Each row has a class, written after it.
[ -8 -28 -18  19 -38   4 -15 -10 -14 -22   0  -8  23 -10 -22  24  14  -3
  10 -26   3 -18  -5   4  23 -20   9  43   0  14   7  18  13 -12 -25  -9
  10  13  35   4   4] -> q_252
[-15  27  44   4  13  -5  13 -18 -28  13   4   5 -13 -26   7  15 -10 -20
  17  28  32 -32   6 -22   7 -29   4 -11   5   3  26 -24  39 -19  -5   4
 -27  17  16 -63 -29] -> q_816
[ 19  20  22   6  -1   4  17  -1   1   0   2   9 -23  -5   1 -17 -19  -9
  25  23  20  -2  -9 -10  13   0 -11 -11  11  13   9 -11  22   1   4   9
  -2  28   8 -10 -26] -> q_781
[-13 -14  -3   2   2  -1 -13   5  27   9 -18  -4  23  12   5 -34  18   9
   0  -9 -18  14 -13  22 -23  26 -15  -4 -13   1 -34  -4 -39  13  10  -1
  11 -10 -25 -10  16] -> q_135
[-12  -3 -12 -12  10   6  -3   5  16  -4 -13 -11  19 -12  13  20   7   7
 -12  -9 -43  22 -14  11  -1   5  -2  -4   7 -21 -40 -22 -30 -18 -17  -3
   4  -3 -24   7   6] -> q_580
[ -4   8   0  13  -2 -34  13   0 -14   1 -16 -20 -14   8 -31 -14  -9  13
  20   9  18  13   7 -39  -9  11  -2   9 -40  -3  62 -13  17   6  -6  18
  13  22 -14 -27 -45] -> q_873
[ -7 -14  15  35   1  30  19 -18   6  -1  -2  16 -10 -17  41 -34  22  13
  37  33  15   4 -35 -22  18   4  -1  11 -33   1  -4 -48  21 -14   0   3
  57  49  15 -64  -5] -> q_135
[-47   3  -4  -3 -49   5 -21   6  31 -16 -43  25 -20  -6 -12 -71  14   3
 -44  -1 -10  36 -18   6  -3  56  -1  -4 -26 -43  -5  14 -15  28 -37  31
  28   3  -8  26 -14] -> q_818
[-25  13  11  -4  50 -19 -14  15 -31  21  -2  -7  -4  24 -21 -51  -2 -33
 -53   5 -27  25 -24 -14  -1  14  39 -29  25  26   8 -10  31   9 -11  30
 -30  -5 -35 -13 -20] -> q_816
[   4   10   -5  -32  -21    0    2    2   10   -6   -8   35  -42   27
  -79 -111   -7  -69    7   21  -50   42   -2   20  -20   56    9  -19
   12   12  -10   30  -14   53   -2   70  -37   -8  -54   41  -50] -> q_445
[  0   7  -7  24  24 -27  22  -6 -14  -4  22 -17 -18  15  -2   2 -21 -20
  19  17  36   5   3 -26  17 -14  -6 -19  22  12  34  -7  32  10   9 -14
   8  27  10   4 -30] -> q_252
[-19 -19 -12   9  24  39 -34 -11  28   4  -7  17   1 -33  32 -19  26 -14
   2  13 -36  15 -20  15 -25   5  34 -27 -12 -19 -25 -19 -23 -29  12   3
  25   2  -2 -11  13] -> q_781
[  5 -22 -14  16 -34 -11  -3  18   2 -43 -22  23  29  16   7 -67  -1  23
  15 -11 -14  35 -18   9 -11  16 -23 -23  -5   8  -2  11 -15  15 -16  45
  11  13  -5  31 -10] -> q_135
[ 13  11  -7   1  58  28 -15 -39  11 -56  32  10 -10  -5   6 -68 -26   3
  36  20 -59  37  -6  49  -6 -18   8 -67  17 -18   9 -18  -4   4   4  46
  15  12 -33  32  -1] -> q_580
[-14   5  -4 -15  -9  30   0 -11  25  -5 -11   3   2 -20 -26 -27   4 -16
   4   5 -29  31  -8  39 -10   0  22  -4 -11 -10 -24 -18 -16 -17 -10   4
   0 -25   4 -13   1] -> q_252
[ 10  16   9   9  24 -33  38  15 -42  18  22   1 -24  15  35  73  28 -41
   1   9  -2 -15  26 -33  39  15  -4 -20  14 -16  18 -18  28  -6   7   5
  -3  -9 -26   1  -5] -> q_151
[  8 -25 -18  33  10   6   8 -10  29  -3  -9  -2  36  20  11 -43  15   6
  11 -14  -7  -1  -5  65 -16  19   1 -31 -11   5  -7   2 -24 -16  11 -40
  26 -24   0  -5  12] -> q_445
[-10  20   6  11 -11 -15  27 -19  -4  -4  16 -24 -22  14 -12  -2 -26 -47
  17  32   5  27  25 -22   6 -17  12  -4 -11   7  45 -28  32  11  -1  12
  14   1 -21 -24  -3] -> q_151
[ 16 -29 -29  30 -19 -10 -15 -10  15  -7 -47  13   0  26   3 -90  18 -18
  19 -10   4  28 -12  55 -18  52  -4   3 -49  12  10  -3 -31   0  25  14
  28   2 -23   8  -1] -> q_816
[-19  11  28   3   6 -12  -1  -2 -31   2 -37  12 -12  36   3 -73 -37  11
  -4  14  -3  34 -10  29  -4   2  23 -36  -6   1  16 -20   2   4  25  28
 -18   4 -41 -14  -2] -> q_816
[ 19  10  -7   9  70 -45  35 -27 -22  20  13   3 -45  54  12  27 -27  21
  24   8  -5  21  -8   5  -4   9  -2 -57 -35  16  85 -31  17  12  22  18
  15   5 -26 -24 -35] -> q_781
[ -3  11  12 -10 -10   3 -12  -1 -15   2 -17  21 -15  -6  20  12 -16   9
 -10  11  -5  -5  -6  -6 -10  -3 -23   4  -9 -14  22  -6  22 -29   1  18
  19  23   5  15 -13] -> q_818
[-28 -16 -14 -15  34  17 -19  16  15   3 -10  -6  35 -14  21 -10  23  25
 -23  -7 -53  31 -27 -17 -37   7   0 -24   7 -10 -27 -12 -24 -25  -2  17
  22   7  -3  21  27] -> q_128
[-24  -3   9  29  14  -1 -15  -8 -29   2 -23  14 -39  48  30 -77 -17 -15
  -4   6  -6  15 -27  -8  17  38  45 -63  14   2   4 -20   9   8  31  17
  23  23 -25 -16  -8] -> q_135
[  -2   18   19    8  -31    1   24   -9   22  -46   -7    1   -8   20
  -18 -114  -47   34   -5   15    6   61  -21    8   13   16   36  -74
   -4    0   25   -4   14   10   12   34   35    3   -1   36    9] -> q_580
[-21 -11 -28   6 -12  11 -17  -8  42   9   0  14 -23 -23   4 -10  24   2
  -4 -16 -19   5 -21  14  -9  27  26 -27 -22 -47 -12  15 -39   2  -1 -11
  26  -8  -2  12 -12] -> q_816
[-21 -27   1   0  10  22 -31  11  15  -7 -15  21  14 -18  39 -19   9 -33
 -23  13 -42  14  -5  30 -21   4  24  -1   8 -26 -23 -33   4 -19 -13  -2
   1 -14 -18   4 -13] -> q_818
[  7  -9  -6  13 -19  18 -31 -13 -19  13 -12  16  11  18 -32 -29  -6 -43
  17  -7   4 -10  12  36   6   4   2   5   9  29 -28   3   0 -21   6  -5
 -24  -3   5 -12  -1] -> q_873
[-33  -9  -5   2 -31 -16  -6  15 -31  -2 -16  20  -2   3   1 -12  24 -33
 -19   2 -30  21   5  -7   9  16  20  -9  13  -3 -14   4  10  -5 -19  29
  -4 -16   0  17 -11] -> q_252
[ -7 -21   7  -5  -3  -5 -16  21 -24  12   8   5  -3  12 -13 -42   0 -33
 -18  10 -10  -4   0 -11   0   7  13  14  12  22 -11  -5  26  11  -2  10
 -22   3  -6  33  -9] -> q_252
[  0   8   7  -6  -5  -6  10   1  -8 -10   5 -10 -18  -1 -20   1 -19 -10
  10  19  18  -4   2 -38  -1 -17 -13  -9   8   9  28  -7  32   2   0  11
   1  26  16   8 -25] -> q_128
[ -1   7   3  37  17 -60  31  -7 -59  25 -40  17 -34 101  20 -41 -12 -24
   2 -17 -48   3   1  10   3  61  32 -89  14   9  42   1  30   3  32   4
  30 -30 -63   0 -27] -> q_818
[-40   3  12  12 -18  11  13 -15 -65 -23 -16  10 -12  12 -10 -43 -18   2
   9  21 -16  27 -15   0  34 -27  39 -53  -3 -13 -12 -39  19  -9   7   0
  -9  13 -16 -34  -1] -> q_580
[-16  21  32   5   3 -12   9  -4   6   9  -8   8   1  13  21   2  10 -52
  22  16  -4  -3  14  10  -3  17 -11  -9  15   3  -5 -26  -2  -7  -9   9
 -12  -9  -9 -52 -52] -> q_445
[ 55  16  -2   8  16  71 -11 -21  22 -53   8 -26  34  51  23  92 -32  57
  52 -24 -76  27  20  17   0 -48 -10  64  70 -15 -19 -14   9   9  16   0
  39  46  -7  77  14] -> q_580
[-18  28  -9  -1  43 -30  35   6 -18  14  25  -2 -25  35 -15 -17   3 -48
  -9  24 -20  30  26 -16  16  38  30 -72  16  -9  -1  -4 -11  19  23  22
 -24 -25 -60 -16 -37] -> q_816
[-26 -21 -15  43 -23 -10 -27  -8 -12  20 -38  27   3  21  65  -5  15 -35
  26 -20 -15  18 -14   8 -19  17  12 -22 -19  -8  22 -16   7 -36 -21  -1
  37   0   1 -41 -12] -> q_151
[ -8 -11  11  26 -32  -1  11  -9  -3   3 -13   2  10   9 -11 -28   3 -52
  39   4  17   8   4   3  24  10   4  14   4  22 -24 -31  -6   0 -13  -2
 -15  18   6 -37 -22] -> q_151
[  2 -27  -5 -15  -5  -6 -17  16   7  16  -3  17  16  -1 -10 -59  23  -5
 -32  -6  -8   3  -6  16 -14  42   8   7   9  19 -23  21 -19  14   1  15
 -14  -8  -4  32   6] -> q_151
[ -7  -4  16  13  29   2 -18 -20 -39   1 -13  11 -26  29  15 -65 -22  24
  -2  -8 -21  -6 -33  20  13   3  19 -54  25   7   6 -11   9   0  26  11
  12  27 -11   2  -3] -> q_128
[-11  -8   1  12   9 -13   0  -1 -42  19 -17  15 -22  41 -14 -40  10 -73
 -21  13 -31  15   2  15  14  32  37 -44  30  25  -9   7  17   5  22  18
 -32 -13 -39 -22 -32] -> q_445
[  6  -7 -12  10  12  18 -12   2  16  10  -8   1   5   3   7   6   5  14
  -8 -17 -36  19 -10  14   2  10  17 -13  15 -13 -25  -4 -23 -18   6  -8
  16  -2  -2  18   6] -> q_873
[ -1  -9  21  24 -17   5  10 -19  11 -13 -21  -4   6  10  -9 -88 -13  24
  15   0  -9   6 -25  34 -10  20  19  -2 -10   4  19  -5   5  15   8  12
  21  20 -16  -2   6] -> q_445
[  6 -19 -12  10  28   8 -23  -1  18  15  -6  29  -4  11  26 -32   1 -18
  14   4 -16   6 -18  39 -25  13   8 -19 -12   1   0  12 -17  -9  16   0
   1  -3 -15  -9  -9] -> q_818
[ -9  -8  -6  20 -28  -9  -3   2   2  -4 -13  10   8   1 -11  -4   8 -21
   9 -10   3 -14  -7   8  18  14   6   6  10  17 -12   9  -7  -3 -26  -2
  -3   8  16  -6 -20] -> q_781
[ 11   7 -13  -1 -26  -9  -3  11 -26   5  -6  20 -27  19 -41  -7  23 -52
  -9  -3 -22  14  14  -9  25  39  13   0  20  21 -15  24   7  10   1  39
 -17  -2  -3  47 -11] -> q_781
[  3  34  22 -17  41  -7   1   5  37  46 -10  39 -47   2  28 -45  26 -43
 -25  33 -17 -10 -33  34   1  52  44 -32  -1 -12  -2   3  11   8 -16  -2
  -9 -47 -49 -44 -44] -> q_818
[-20  14  10  -4  16  28   2   1  43  13   8 -19  16 -49  27  31  21 -14
 -13  19 -42 -13   3   3 -14   9   5  15  14 -32 -32 -12 -12 -36  -5 -25
  31 -12 -11 -48   7] -> q_873
[-18  -4  13   2  -7 -20  -5  13 -29   0   4   1 -11  16 -36 -45   0 -48
 -14   8   2   8   4  -4  24   2  21 -17  12  19  -2   3  20  15  -4  13
 -37  -6 -11  -2 -19] -> q_816
[ -5  -9 -26  -8 -18  14 -19  -8 -14 -10   2 -21  -1   0 -10  66  21 -11
   6  -8 -21  -8  23 -18  12   0   4  18 -14  -2   2  -2  15 -16 -11  20
  -3  10  12   3   6] -> q_128
[-20  -7   3  13 -40   3   5  -2   2 -13 -18  -3  21   6 -27  -3  18 -23
  17  -8  10   5  -5   9  18   2   9  11  -6  12 -10  -4   0 -14 -22  -5
  -3   2  25 -20  -7] -> q_445
[  5  -4  18  -8 -13  -8   9  -6  13  22  -8 -11  20  12 -21  11  -1 -20
  26 -13  11 -17   5  24  -1  14  -5  45  -1  24  -9  -5  -6   0   1 -18
 -21 -11  -6 -44 -18] -> q_252
[-17   9  22  31  28 -20  15 -21 -23   1 -57  -5   5  48  21 -21   5  17
  16  11  -6  -4   2  22 -18  30   8 -45  -5  -4  33 -11  12  10  34  -4
  12  -5 -38 -69 -15] -> q_135
[ -9   8   0 -15  24  18  -8 -19  -9  11 -11   7  -9  13 -26 -45   4 -28
   0  16 -27   2  -9  35 -12  20  -6 -23   4  26 -19 -23   5 -14   3  13
  -9  -2   7 -18  -4] -> q_128
[-17 -21 -10   6 -13 -22  -6   9 -16  14 -18  -1  23  24 -10   1  20 -43
  16  -9  -6 -10  -3   5  17   8  -1  11   2  36 -19 -10   0 -22 -27 -13
 -14  -8   3 -19  -4] -> q_128
[  7  13  10   0  23  19 -12 -23  -7  -1  -9 -10 -24  -4  16 -22   4  17
 -11  -7 -38 -10 -13  10 -12  16  18 -32  35 -12  -5  14  11   7  38  13
  16  15   2  28  31] -> q_816
[ -5  -5   8 -10  -2  11 -13 -15 -10 -12 -31  20 -21  10  10 -47  -6  17
  -8  -3 -33  14 -20  31  -1  11  12 -42   2 -11   3  -7  -5   4   9  23
   5  -2 -16   2  -2] -> q_128
[-38 -17 -22  16 -16  -5 -17 -14 -21  11 -17   3   8   7 -10  33  32 -48
  13  -6  -9   3   5   0   2   3  32   2   1   7  -1  -1  14 -26  -8 -18
   2 -12  25 -32 -16] -> q_252
[-39 -20  -5   8   5  13 -10   7   6  16 -37 -11  33  25 -16 -28  -7  -2
 -10 -12   4  24 -17  29 -19   7  27 -17  -7   0 -11 -27  -6 -18  -9 -47
  -8 -12   6 -34   6] -> q_151
[ -1 -20   2  20 -39  19 -31   0  18 -20 -19  31   8  -5   5 -91   4  -3
   0   3  -8   4 -28  59   8   7 -18   0 -10  14 -38  -2 -22   0 -15   7
  19   9  10  19   3] -> q_781
[ -8   6  22  -4  31   6   7 -12  -6  23 -11   7 -17  17  28 -41 -20  -8
   0   9 -29   4  -9  19 -21  23  28 -34  17  -5   2 -24   8  -3  27  -3
   4  -9 -27 -17  -6] -> q_252
[  3   4  18 -19   5  -4  23  -1   5  35  20   3  17 -37  43  60  22  10
 -18  -4  -5 -27 -10 -41 -11  -3 -18   8  27   2 -16 -12  22 -20 -22 -10
   6   3  17   1  14] -> q_445
[-12  -9 -13   1   1 -35 -15  18 -33  10 -15  15 -12  36 -12 -42   9 -60
 -19  -7 -10  22   9  -1  11  40  31 -28  23  25  -7   2   1   3   0  25
 -23 -24 -24  15 -10] -> q_135
[  7  10   2  -2   1 -46  15  25 -29   4  26 -12  -6   9 -16  39   4 -45
  16   1   0  -3  35 -51  10   5   5   6  26  18  14  11  12  14   2  33
 -28   1 -19  23 -17] -> q_781
[-13 -15 -12   8 -25  -5 -26   8   0  -6 -14  14  13   4  -8 -15  10 -32
   5 -10 -19   6   6  13 -12  21   4   7  10   4 -16   2  -5  -5 -18  25
  -7  -4   7  19  -4] -> q_873
[ 15 -19 -14   4  11   9   2   9  22  22 -29  19  27   3  27  -4  23   7
  -1 -23 -29  26 -19  32 -25  41  -7  12  11   3 -20   1 -32 -14  -2   2
   6   2   5   8   5] -> q_151
[ -9  -6  27  -3   8  -8  -5  14 -12 -15   4  -2  -9 -12   6 -18 -25 -16
  -5  29  -5  -7   7 -32 -14 -15  -8   1  26  -1  28 -13  26   9   7  25
 -12  36  -1  16 -39] -> q_128
[ 14  -2 -16   7  46   3 -28  -7  -2   6   4 -11  16 -19  41   3   0 -13
  -4   7 -18  -8   6  17 -19 -18  12 -24   8  -4   0 -16  -3 -44  14 -11
   1  -6 -29  -2  -2] -> q_816
[ 15  -3 -11  15 -24 -20  25  -8  20   3  -4 -15   2  39 -19 -31  -8  -1
  47 -20  12   5  -4  30   4  39 -29  10 -33  16   7  -3 -18  14   6 -10
  13   8  -8 -16 -11] -> q_816
[ -4 -16  -6  12  -1   4 -15  16  26 -15 -18   5  39   5  21 -22   9  31
  -6 -12 -27   9 -17  34 -18  15  -8   4   1  -3 -13  12 -27   0  -7   1
  19   0 -12  13   6] -> q_781
[  1  36  10   5   8 -35  37  -3  -6   2  25 -33 -12   9 -20  30 -16  -6
  16  16  24  10  15 -46  20  -5 -16  -7 -18  10  46  -9  23  -4   0  23
   7  21  -8 -21 -25] -> q_816
[  7  11  26  -6  40  10  11 -14  26   2   1   7 -24  14  19 -31 -13   9
   1  10 -28  14 -21   8 -14  28   3 -15  11  -7  14 -14   9  21  19  24
  25  16 -17  -4 -12] -> q_818
[-23 -13 -16 -21   7  -4 -21  14 -26   0 -14  21 -16  20 -31 -28   8 -39
 -22   5 -21  25  -8   1   2  11  33 -36  20  11  -3   6  14  -3  -4  20
 -26 -14  -1  24 -12] -> q_128
[  53   -4   65  -51   -4   -8    6   15   51  -11   62  -42  -16  -15
   -7 -105  -90    7   23    6   17  -42   15   49  -70  -19  -47   53
  -11  -14   41  -25   26   76   28  -20  -22  -17  -78   11   -7] -> q_445
[ -7 -19 -24  21 -13  -6  -7 -15 -11 -13 -19  24 -12  -2 -13 -37  23 -71
  16   8 -28   9  -6  36  31  36  19 -39  25   8 -35   6  -8  -6 -15   7
 -28   3   3   3 -30] -> q_580
[ -2 -20  12   0 -32   9 -18 -15   4   7  -9  -4  12  13 -25   1   7 -25
  37 -11   1 -25  18  16  -4  15 -16  55 -10  18 -28 -23 -11  15  -1  -2
 -17  11   3 -12  -1] -> q_135
[-15  -5   0  -5  14  -8 -12  -8  -7  18 -12   6  18  -5  -6   5  17 -24
  -6  -7  -9  -3   4  18  -4  14  25  -7   6  14 -11  -4  -7 -25 -14  -3
 -26 -20  12 -15   6] -> q_580
[ 13 -23   1 -16  27   8 -17  -4  19   1  -8  -6  21  38  -9 -18  -9  28
  -1 -17 -11   9 -18  46  -9  -2 -12  26  -8  37 -22 -19 -26   9   8  12
   1  -3  -3  15  10] -> q_252
[-41  -5   6   0 -21  -9   4   2 -12   6  -4   7  11 -11   8   3  19 -18
 -12   1   1  -9  -7   0   6   4  14   6   1  -6  -6  -3  12 -10 -17 -14
   7 -17   7 -28   6] -> q_252
[ -5 -16   2  -5 -27 -19  -6  19  25 -34   4 -23  33  -9 -42 -22  18 -21
  10 -15   8  -8   2  18  -1 -19 -12  46   8  15  -3  11  -7  15 -36 -17
  -4 -17  18  12 -15] -> q_445
